K713: [-41 -40 -56 -28  19 -42]
K726: [ 73  31 -34 -29 -29  -3]
K668: [-41 -40 -56  34  19  27]
K353: [  1  40   4  19 -77 -32]
K245: [  9  46 -12  38 -68 -26]
K563: [-37 -36  41 -28 -24 -18]
K393: [-12  16  23 -11 -85 -34]
K287: [65 12  1 64 33 32]
K36: [ 44   6  21  57  35 -42]
K452: [-24 -81  43  18   6   0]
K691: [-24 -81  43   5   6   9]
present: [-68  38] => no
gone K691: [  9   5  43 -81 -24] => [6]
gone K287: [12  1 65 64 32] => [33]
present: [-12  38] => yes
gone K287: [ 1 64 12 32 33] => [65]
gone K713: [-56  19 -40 -28 -42] => [-41]

K393: [ 41 -51  52 -60]
K713: [-65 -47  54 -66]
K668: [-49  53 -63  55]
K353: [-62  52 -48  55]
K452: [-30 -52 -51 -29]
K563: [ -5  11 -30  41]
K691: [  9 -33 -32 -52]
gone K691: [-32 -33   9] => [-52]
gone K452: [-51 -29 -52] => [-30]
gone K713: [-47 -65 -66] => [54]
gone K353: [-48  55  52] => [-62]
gone K452: [-30 -29 -52] => [-51]
gone K691: [-52 -32   9] => [-33]
gone K452: [-52 -29 -51] => [-30]

K726: [  0   1   9  21  31  22  -4 -38 -59 -47  -4  46  75  62  15 -41 -73 -61
 -18  30  56]
K393: [  1   2  14  29  26  -4 -44 -59 -24  36  74  55  -7 -63 -67 -19  36  56
  30 -11 -31]
K668: [  0   2  13  29  26  -3 -44 -59 -27  34  73  57  -4 -62 -69 -23  34  56
  32  -9 -31]
K691: [  0   9  30   5 -55 -27  62  49 -52 -56  32  47 -14 -26   3   1   3  26
  -2 -52  -8]
K353: [  0   1   7  19  29  28  11 -21 -50 -59 -39   4  50  74  64  22 -30 -68
 -70 -39   6]
K563: [  0   0   2   7  15  24  30  30  22   7 -14 -37 -53 -60 -52 -32  -2  31
  59  74  73]
K245: [  0   0   5  16  27  30  21  -1 -32 -54 -58 -36   3  45  72  71  40  -7
 -51 -72 -64]
present: [-59 -39] => yes
present: [ -4 -62 -69 -23  34] => yes
present: [-14 -37 -53 -60] => yes
gone K353: [ 19  74   1  64 -68 -39 -70 -21 -30   6 -59  22  11  50 -39 -50   7   0
  28   4] => [29]
present: [-18  31] => no
present: [-69 -23  34  56  32] => yes
present: [-27  34] => yes

K393: [  0  31  19 -42]
K245: [ 0 31 19 77]
K36: [-22  44 -25  -3]
K668: [ 7 38 26  8]
K691: [  0 -45  19 -42]
K713: [ 17  -2  29 -33]
K563: [  7  38  26 -39]
gone K713: [ 29  17 -33] => [-2]
present: [-22  44 -25] => yes
present: [77 19] => no
present: [-2 28] => no

K36: [ -1  20 -56  46 -10   7  40  58 -10 -25]
K563: [ 60 -49 -31 -63  52  26 -11  55 -28 -41]
K726: [ 63 -51 -11 -52  47  49  25  -2  -5 -62]
K713: [ 26  11 -61   0 -50  57  16  60   7  35]
K245: [ 60 -49 -31 -63  52  26 -11  55  21  13]
K668: [ 47 -18 -15  60  41  47 -49 -36 -29   3]
K452: [ 31 -18 -22 -12 -37 -38  47  55  45  43]
gone K452: [-12 -22  43  47 -37 -18  31  45  55] => [-38]
present: [55 21] => yes

